Below is a small trained network, with its code and all its weights. Each question gives an input and a target symbol and asks what happens when units are switched off, that is, made to give their printed mean instead of their output.

import numpy as np


def w(rows, s, z=0):
    codes = np.array(rows[::2]) - 128.0
    scale = np.full(codes.shape[1], s)
    scale[-1] = z or s
    return codes * scale


def f(y):
    return np.maximum(y, 0)


def softmax(a):
    e = np.exp(a - a.max(-1, keepdims=True))
    return e / e.sum(-1, keepdims=True)


def log_softmax(a):
    a = a - a.max(-1, keepdims=True)
    return a - np.log(np.exp(a).sum(-1, keepdims=True))


def net(x, mask):
    ids = ['βδεθλξσφψω'.index(c) for c in x.split()]
    T = len(ids)
    res = E[ids] + P[:T]
    r = res
    for j in range(2):
        rows = slice(2 * j, 2 * j + 2)
        q, k, v = (r @ M[0][rows].T for M in (Q, K, V))
        z = softmax(np.where(np.tri(T) > 0, q @ k.T / 2**0.5, -1e9)) @ v
        o = O[0][rows]
        res = res + np.where(mask[j], z, o[:, -1]) @ o[:, :-1]
    y = f(res @ A[0][:, :-1].T + A[0][:, -1])
    res = res + np.where(mask[2:6], y, B[0][:, -1]) @ B[0][:, :-1]
    return log_softmax(res[-1] @ U[:, :-1].T + U[:, -1])


Q, K, V, O, A, B = {}, {}, {}, {}, {}, {}
E = w([
[61,107,109,131,125,82],'β',
[146,232,38,215,143,171],'δ',
[40,104,119,94,103,135],'ε',
[68,255,239,132,131,39],'θ',
[75,141,120,159,124,173],'λ',
[83,127,137,111,155,141],'ξ',
[119,152,166,115,192,158],'σ',
[53,142,118,157,76,186],'φ',
[86,108,105,149,179,89],'ψ',
[75,89,132,197,196,121],'ω',
],0.01)
P = w([
[3,88,57,2,230,90],'0',
[78,129,125,148,138,127],'1',
[85,131,135,141,141,124],'2',
[94,138,147,141,149,126],'3',
[97,139,146,139,152,125],'4',
[104,143,153,134,159,125],'5',
[109,145,163,135,160,125],'6',
[109,145,160,128,157,128],'7',
[114,150,166,129,164,130],'8',
[115,157,172,129,162,134],'9',
[121,160,172,127,169,136],'10',
[123,163,176,131,173,142],'11',
[117,174,177,119,159,145],'12',
[122,189,189,105,166,143],'13',
],0.0086)
Q[0] = w([
[198,104,139,134,86,127],'head 0',
[108,139,89,127,158,110],'head 0',
[5,187,144,138,185,123],'head 1',
[89,101,171,123,128,128],'head 1',
],0.028)
K[0] = w([
[191,94,137,178,74,179],'head 0',
[73,201,134,101,135,173],'head 0',
[7,211,122,149,215,29],'head 1',
[120,90,93,113,194,13],'head 1',
],0.021)
V[0] = w([
[53,143,223,162,5,95],'head 0',
[92,44,60,8,88,129],'head 0',
[39,19,213,11,96,105],'head 1',
[189,229,141,213,42,78],'head 1',
],0.022)
O[0] = w([
[46,170,167,164,202,48,45],'head 0',
[127,132,97,248,91,131,251],'head 0',
[94,50,159,127,47,237,186],'head 1',
[199,76,176,102,180,65,20],'head 1',
],0.015,0.02)
A[0] = w([
[122,136,198,128,89,189,249],'neuron 0',
[170,64,117,24,70,122,84],'neuron 1',
[97,76,218,125,129,97,146],'neuron 2',
[7,89,156,98,165,92,150],'neuron 3',
],0.016,0.0022)
B[0] = w([
[173,149,118,95,171,72,255],'neuron 0',
[99,146,196,91,163,231,142],'neuron 1',
[54,177,80,87,24,65,148],'neuron 2',
[170,131,91,247,196,184,138],'neuron 3',
],0.013,0.067)
U = w([
[74,98,84,165,83,208,172],'β',
[143,180,158,164,102,126,253],'δ',
[143,154,121,137,212,115,216],'ε',
[155,184,141,81,220,42,90],'θ',
[112,55,123,88,85,66,93],'λ',
[72,95,107,139,124,79,5],'ξ',
[173,3,112,129,147,97,144],'σ',
[118,54,138,181,119,130,50],'φ',
[151,63,147,130,181,171,118],'ψ',
[68,119,132,85,156,145,61],'ω',
],0.0062,0.0031)

Each question gives the input, a string of symbols that net reads in full, and the target symbol t.
The units are the heads (2 rows each of Q, K, V and O) and the neurons (one row each of A and B). Each row of codes is followed by its name. A weight is (code - 128) times the scale printed after its matrix; where a second scale follows, it is the last column's (O, A, B and U).
mask holds one flag per unit, heads first, then neurons. A switched-off unit (its flag False) gives its mean, the last column of its rows in O or B, instead of its output. The means were averaged over made-up inputs and are rounded, as every weight is.
A unit's drop is (log p(t) with every unit on - log p(t) with that unit switched off) / (log p(t) with every unit on - log p(t) with every unit switched off).
The circuit of an input: a set's keep is (log p(t) with only the set's units on - log p(t) with every unit switched off) / (log p(t) with every unit on - log p(t) with every unit switched off). Starting from all 6 units, units are removed one at a time, each time the one whose removal leaves the highest keep (on an exact tie, the one counted first), for as long as the keep stays at least 0.8.
units of the circuit, in order: the units of the circuit, biggest drop first
top k neurons: the k neurons with the biggest drops, biggest first
heads that matter: for each layer, one digit per head in row order, 1 if its drop is at least 0.15 and else 0, layers parted by /
input λ ω δ β ε δ λ ω δ, target ε: units of the circuit, in order : (neuron 0; head 1)
input φ φ δ λ δ ξ ψ ε θ δ ξ ε, target ξ: top 2 neurons : (neuron 0; neuron 2)
input ξ φ δ ξ σ ε ω ψ θ φ, target σ: units of the circuit, in order : (head 1)
input φ λ δ λ ω θ β λ, target ξ: units of the circuit, in order : (neuron 0; head 1; head 0; neuron 2)
input σ φ δ ψ ω θ φ σ ξ δ β λ λ, target ψ: top 2 neurons : (neuron 1; neuron 0)
input σ β ε φ φ λ θ δ β λ β, target ψ: top 3 neurons : (neuron 1; neuron 0; neuron 2)
input ξ φ ξ δ δ σ ψ ξ ε δ δ φ σ θ, target σ: units of the circuit, in order : (head 1; neuron 0)
input φ θ φ ξ, target ξ: units of the circuit, in order : (neuron 0; head 1; head 0; neuron 2)
input λ δ λ δ δ λ ξ σ σ δ δ θ, target λ: heads that matter : 11
input ξ σ φ θ, target σ: units of the circuit, in order : (head 1; head 0)
input δ φ δ σ, target β: units of the circuit, in order : (neuron 0; head 1; head 0)
input σ β σ δ θ ε ε δ, target ψ: units of the circuit, in order : (neuron 0; head 1; neuron 1; head 0)
input σ θ ε λ δ φ ε ξ, target ψ: units of the circuit, in order : (head 1; neuron 1; head 0)
input θ ε σ δ ξ, target ε: units of the circuit, in order : (neuron 0; neuron 3; head 0; head 1)
input ε λ λ φ ξ δ δ θ ω, target φ: top 2 neurons : (neuron 0; neuron 2)
input θ λ φ δ δ λ θ λ σ δ δ θ, target ε: units of the circuit, in order : (neuron 3; head 0)
input θ δ θ ε θ β, target ε: units of the circuit, in order : (neuron 0; neuron 3; head 0; head 1)
input δ δ ψ σ σ δ φ σ λ δ σ θ δ β, target ω: units of the circuit, in order : (neuron 0; head 0; neuron 1)
input θ φ φ σ ξ ω φ δ φ, target ε: heads that matter : 10
input δ δ λ δ ω θ β β λ δ ψ, target ω: top 3 neurons : (neuron 0; neuron 1; neuron 2)
input θ ε λ φ δ, target ε: top 2 neurons : (neuron 0; neuron 3)
input λ ξ δ φ φ ξ δ θ σ δ, target λ: top neuron : (neuron 0)
input β ε ψ δ, target β: heads that matter : 00
input δ σ β ε φ φ σ δ θ ω λ, target ω: heads that matter : 11
input ε ξ ψ, target β: heads that matter : 10
